Small tables with named rows and columns. After each table, cells are looked up by row and column.

nepo:
        tul  tubir
zisav    24    216
gamag    82     17
vavosa  187    155

tubir of gamag = 17
tul of vavosa = 187
tubir of vavosa = 155
tubir of zisav = 216
tul of zisav = 24
tul of gamag = 82

tam =
	farav	tifi	zur	tupom	bemot	sudun	fonu	magafo
dad	145	194	123	135	142	140	106	90
zisabot	98	100	59	160	97	133	71	143
gav	83	181	97	81	103	158	119	96
vofaror	66	133	54	91	107	144	108	91
napi	164	106	102	121	174	61	118	97
vom	90	59	89	152	99	137	114	62
vudaten	159	192	125	132	149	106	107	93
bagepez	161	107	101	116	175	61	123	103
kigamo	121	184	112	146	115	160	88	81
vubo	151	177	116	145	106	83	168	129
losena	176	154	122	117	167	85	123	101
pabanug	159	112	119	145	114	74	182	107
rikobit	179	144	135	128	181	75	137	99

What is the magafo of zisabot in tam?
143
What is the zur of pabanug in tam?
119
What is the zur of losena in tam?
122
What is the sudun of pabanug in tam?
74
What is the zur of vofaror in tam?
54
What is the bemot of napi in tam?
174
What is the bemot of vudaten in tam?
149
What is the farav of dad in tam?
145
What is the bemot of gav in tam?
103
What is the tifi of rikobit in tam?
144
What is the sudun of zisabot in tam?
133
What is the farav of losena in tam?
176

sasavud
|  | fev | kad | meden | mono |
|---|---|---|---|---|
| zum | 0.3 | 0.0 | 0.2 | -0.2 |
| vof | 0.7 | 0.0 | -0.1 | -0.3 |
| vatazom | -0.1 | 0.1 | 0.5 | 0.0 |
| guk | 0.3 | 0.0 | -0.1 | -0.3 |
| vule | -0.3 | 0.2 | 0.1 | 0.0 |
| nokepod | 0.3 | 0.0 | -0.1 | 0.1 |
| kom | 0.6 | -0.1 | -0.5 | -0.1 |
| pudek | 0.6 | 0.0 | -0.6 | -0.1 |
| kab | -0.6 | 0.3 | 0.5 | -0.1 |
| pep | 0.3 | 0.0 | -0.2 | -0.4 |
| zot | -0.4 | 0.2 | -0.3 | 0.3 |
| favise | 0.3 | 0.2 | 0.7 | -0.3 |
| babona | -0.4 | 0.1 | -0.6 | 0.1 |
| perero | -0.4 | 0.1 | 0.4 | -0.2 |

What is the meden of perero in sasavud?
0.4
What is the fev of kab in sasavud?
-0.6
What is the meden of vatazom in sasavud?
0.5
What is the meden of zum in sasavud?
0.2
What is the fev of vule in sasavud?
-0.3
What is the mono of nokepod in sasavud?
0.1
What is the meden of pudek in sasavud?
-0.6
What is the mono of kom in sasavud?
-0.1
What is the mono of zum in sasavud?
-0.2
What is the fev of guk in sasavud?
0.3
What is the kad of guk in sasavud?
0.0
What is the kad of kab in sasavud?
0.3
What is the kad of pudek in sasavud?
0.0
What is the fev of perero in sasavud?
-0.4
What is the mono of zot in sasavud?
0.3
What is the fev of vof in sasavud?
0.7
What is the kad of pep in sasavud?
0.0
What is the fev of zot in sasavud?
-0.4
What is the meden of guk in sasavud?
-0.1

Table pozedig
|  | rak | ribosis | natas | nogi | zotid | dama | lolu | zunim | feke | pek |
|---|---|---|---|---|---|---|---|---|---|---|
| valiko | -0.2 | 1.4 | 2.0 | 4.2 | 4.4 | 0.0 | 5.0 | -1.1 | 1.9 | 0.2 |
| tet | 0.5 | -3.6 | -4.5 | 2.9 | 3.8 | 0.9 | -2.9 | -2.3 | -0.4 | 0.9 |
| movup | -1.9 | -1.6 | 4.2 | -1.7 | -1.5 | 1.6 | 0.1 | -0.4 | -1.4 | 5.6 |
| voneko | 1.2 | -0.6 | -0.1 | -1.4 | 6.0 | -0.8 | -0.4 | -0.1 | -1.0 | 0.4 |
| nulub | 6.1 | -2.7 | -0.1 | 3.1 | -3.1 | -3.2 | 2.1 | -0.2 | 1.3 | 1.8 |
| kasu | 1.7 | -4.3 | -4.5 | 0.5 | -0.5 | 4.1 | 7.1 | -5.5 | 5.5 | -5.3 |

zunim of voneko is -0.1
rak of tet is 0.5
natas of movup is 4.2
pek of voneko is 0.4
zunim of movup is -0.4
rak of nulub is 6.1

fif
         sabomat  tanuner  zavad  totovas  zazo  giv  kadeve  semeli
tegiki       164      503    777      723   365  125     182     557
duto         761      743    444      135   148  465     748     730
lusip         97      351    712      759   499  158     108     415
piberu       330      681    786      563   221  103     345     695
lofiru       809      589    242      101   311  660     821     540
kizi         750      752    437      130   156  483     767     744
kederer      275      615    809      599   248   96     321     669
fubosiz      751      416    127      172   498  784     705     374
tikab        678      324    105      227   607  786     639     288
fiz          529      791    691      373    97  203     558     766
domu         213       89    339      695   788  512     198     108

tegiki, kadeve -> 182
kizi, kadeve -> 767
fubosiz, tanuner -> 416
lofiru, semeli -> 540
lusip, sabomat -> 97
duto, giv -> 465
domu, kadeve -> 198
kederer, semeli -> 669
domu, zazo -> 788
lusip, zazo -> 499
lofiru, zazo -> 311
Which row has the largest semeli? fiz

kur =
,dalubu,mefa,gamusog,pok,borapuv
bip,192,98,119,96,105
rudade,218,74,105,67,81
vib,206,85,112,80,92
zitilo,50,188,110,100,97
bif,207,109,165,171,172
mumi,89,167,118,109,108
dif,134,163,176,201,192
gunof,91,185,160,182,173

What is the mefa of mumi in kur?
167
What is the pok of zitilo in kur?
100
What is the borapuv of gunof in kur?
173
What is the mefa of gunof in kur?
185
What is the pok of gunof in kur?
182
What is the borapuv of bif in kur?
172
What is the borapuv of vib in kur?
92
What is the borapuv of rudade in kur?
81
What is the gamusog of bif in kur?
165
What is the mefa of bip in kur?
98
What is the gamusog of gunof in kur?
160
What is the borapuv of mumi in kur?
108

kaso =
	pemosu	dageri	nodemi	luz	dezazus	tad	zar	fizonoz	par	leboli
keb	-2600	4342	1924	-85	2276	-1276	3813	-1701	9506	3510
busa	5989	-135	-1091	-1721	7936	525	1424	7346	-439	259
taz	2453	-1179	9461	528	4540	-75	6799	1315	-1810	-36
mubonon	1190	3148	3431	-1312	-2252	8329	-1563	-3619	-439	259
sugid	-74	910	416	528	-7534	5327	5306	2411	247	1885
lar	5989	2103	4939	-699	3408	-676	-5445	2686	-1124	-1661
fudoti	4221	1954	7049	4207	6050	-3077	-2459	-330	-96	-1218
nelu	5737	313	-2297	2572	6050	6228	826	6797	-2153	3214
tive	-1084	4342	-186	-5196	-742	1125	528	1315	8820	3067

sugid, nodemi => 416
mubonon, tad => 8329
tive, pemosu => -1084
busa, dageri => -135
mubonon, dezazus => -2252
keb, luz => -85
busa, pemosu => 5989
taz, luz => 528
tive, nodemi => -186
tive, leboli => 3067
taz, fizonoz => 1315

fir =
,lol,lin,lunebo,tet,zif,foge
peb,156,105,133,117,144,229
kad,109,183,69,138,157,82
gute,122,100,72,141,104,205
dom,126,185,93,128,193,83
redegiz,164,159,151,113,221,127
gezu,139,100,101,127,117,229
dok,96,144,52,145,107,112
sur,149,178,124,119,218,97
mal,174,136,159,111,209,163
pivese,172,117,156,110,178,205
mam,98,166,54,145,125,88

kad, tet: 138
dom, lin: 185
mam, lol: 98
mal, tet: 111
gute, zif: 104
gute, lol: 122
pivese, zif: 178
sur, tet: 119
pivese, tet: 110
peb, zif: 144
pivese, lol: 172
sur, foge: 97
mam, foge: 88
gute, tet: 141
peb, tet: 117
dom, zif: 193
mal, lol: 174
gute, foge: 205

